Below are the code and all the weights of a small trained network. Each question names an input and a class and asks about switching units off, where a switched-off unit gives its printed mean instead of its output.

import numpy as np


def w(rows, s, z=0):
    codes = np.array(rows[::2]) - 128.0
    scale = np.full(codes.shape[1], s)
    scale[-1] = z or s
    return codes * scale


def f(y):
    return np.maximum(y, 0)


def log_softmax(a):
    a = a - a.max(-1, keepdims=True)
    return a - np.log(np.exp(a).sum(-1, keepdims=True))


def net(x, mask):
    res = np.array(x, float).reshape(1, 4) / 4 @ E
    y = f(res @ A[0][:, :-1].T + A[0][:, -1])
    res = res + np.where(mask, y, B[0][:, -1]) @ B[0][:, :-1]
    return log_softmax(res[-1] @ U[:, :-1].T + U[:, -1])


A, B = {}, {}
E = w([
[90,148,164,197,193,10,164,182],'x0',
[169,98,104,128,176,103,49,73],'x1',
[165,116,237,70,99,68,106,184],'x2',
[130,126,121,126,126,126,128,132],'x3',
],0.012)
A[0] = w([
[138,141,90,178,172,96,105,107,126],'N0',
[97,134,124,104,142,130,173,134,180],'N1',
[128,135,78,152,147,179,105,122,149],'N2',
[167,103,176,54,70,165,92,132,136],'N3',
[183,117,136,143,124,148,80,118,107],'N4',
[140,131,147,102,122,87,173,153,174],'N5',
[94,121,105,150,187,135,150,124,137],'N6',
[83,102,95,140,115,95,134,136,158],'N7',
[122,135,141,119,119,145,188,129,214],'N8',
[118,139,155,157,125,125,156,132,152],'N9',
[78,142,75,222,184,103,168,106,135],'N10',
[161,136,157,92,67,152,125,148,207],'N11',
[114,118,92,169,148,149,164,94,215],'N12',
[110,130,102,119,142,153,120,98,96],'N13',
[146,105,171,89,95,167,113,127,188],'N14',
[99,151,151,94,100,144,112,126,129],'N15',
[123,145,107,106,131,119,104,112,100],'N16',
[99,164,111,143,143,120,120,137,113],'N17',
[147,125,199,120,140,27,123,170,53],'N18',
[131,129,118,123,132,164,133,150,125],'N19',
[171,125,116,107,115,127,76,108,109],'N20',
[159,98,119,130,173,111,76,106,130],'N21',
[138,129,110,124,168,97,25,102,140],'N22',
[176,105,99,117,201,79,13,78,149],'N23',
[128,94,142,146,115,113,136,135,138],'N24',
[131,123,109,118,131,175,139,108,180],'N25',
[108,125,132,133,104,149,192,157,224],'N26',
[130,122,145,115,148,131,130,142,100],'N27',
[117,132,61,142,100,248,133,57,254],'N28',
],0.014,0.0056)
B[0] = w([
[99,83,120,169,170,167,175,97,174],'N0',
[137,169,111,98,135,115,129,151,156],'N1',
[116,109,155,154,147,122,136,142,180],'N2',
[196,138,98,94,58,174,151,65,196],'N3',
[170,153,166,109,112,114,131,121,158],'N4',
[110,101,85,121,122,141,111,156,173],'N5',
[133,135,109,159,159,150,152,89,168],'N6',
[140,160,126,116,155,136,130,135,154],'N7',
[117,133,67,108,126,140,121,183,165],'N8',
[131,152,120,110,145,131,105,145,156],'N9',
[178,190,108,126,192,168,197,81,212],'N10',
[106,76,62,101,57,173,121,93,180],'N11',
[112,178,135,158,221,110,159,143,188],'N12',
[143,114,143,151,133,119,132,142,157],'N13',
[159,104,84,92,75,150,125,88,178],'N14',
[126,99,105,113,108,147,135,116,149],'N15',
[149,128,143,131,124,126,127,116,140],'N16',
[154,152,136,125,151,127,135,128,149],'N17',
[59,87,180,160,133,63,69,201,208],'N18',
[106,103,121,121,125,129,124,121,143],'N19',
[170,181,169,127,88,107,124,123,164],'N20',
[136,123,199,157,124,128,132,93,170],'N21',
[162,124,213,163,117,124,141,98,183],'N22',
[161,92,252,189,104,127,137,69,212],'N23',
[121,121,112,140,146,128,110,128,143],'N24',
[100,111,148,136,113,114,103,165,170],'N25',
[123,205,95,64,153,127,136,191,177],'N26',
[114,105,136,121,129,129,123,124,137],'N27',
[43,74,152,140,145,54,47,234,249],'N28',
],0.027,0.022)
U = w([
[11,128,88,78,141,91,88,181,213],'0',
[121,70,172,197,129,92,92,168,102],'1',
[137,198,50,126,175,174,181,155,141],'2',
[115,139,145,156,180,157,197,53,83],'3',
[148,101,25,109,93,204,136,147,180],'4',
[169,124,153,108,75,138,122,69,8],'5',
],0.011,0.0013)

Each question gives the input, the list of numbers given to net, and the class t.
The units are the neurons (one row each of A and B). Each row of codes is followed by its name. A weight is (code - 128) times the scale printed after its matrix; where a second scale follows, it is the last column's (A, B and U).
mask holds one flag per neuron, in row order. A switched-off neuron (its flag False) gives its mean, the last column of its row in B, instead of its output. The means were averaged over made-up inputs and are rounded, as every weight is.
A unit's drop is (log p(t) with every unit on - log p(t) with that unit switched off) / (log p(t) with every unit on - log p(t) with every unit switched off).
The circuit of an input: a set's keep is (log p(t) with only the set's units on - log p(t) with every unit switched off) / (log p(t) with every unit on - log p(t) with every unit switched off). Starting from the 12 units with the biggest drops (on a tie, the unit counted first), units are removed one at a time, each time the one whose removal leaves the highest keep (on an exact tie, the one counted first), for as long as the keep stays at least 0.8.
units of the circuit, in order: the units of the circuit, biggest drop first
most important unit: the unit with the biggest drop
top k neurons: the k neurons with the biggest drops, biggest first
drop of u: that unit's drop, to one decimal
input [1,3,-4,5], class 3: units of the circuit, in order : (N18)
input [-7,0,-6,-4], class 0: top 2 neurons : (N28 N23)
input [1,3,-7,-2], class 3: top 2 neurons : (N10 N18)
input [1,-3,0,-1], class 2: top 2 neurons : (N28 N18)
input [-5,1,1,4], class 5: top 2 neurons : (N3 N18)
input [8,0,0,0], class 2: top 2 neurons : (N28 N10)
input [-2,6,1,3], class 5: top 2 neurons : (N18 N28)
input [1,0,5,2], class 0: top 2 neurons : (N18 N23)
input [-1,3,1,0], class 5: top 2 neurons : (N28 N18)
input [0,-5,8,5], class 4: top 3 neurons : (N28 N3 N11)
input [-6,0,-6,-8], class 0: top 2 neurons : (N23 N28)
input [-4,-6,0,-4], class 0: top 2 neurons : (N28 N10)
input [4,2,-1,-2], class 3: drop of N3 : 0.0
input [6,0,-8,5], class 2: most important unit : N23
input [-4,0,-2,3], class 0: drop of N23 : 0.5
input [0,-6,4,7], class 4: drop of N28 : 0.6
input [-2,0,1,-3], class 4: drop of N23 : 0.2
input [1,-7,-7,8], class 2: top 2 neurons : (N10 N18)
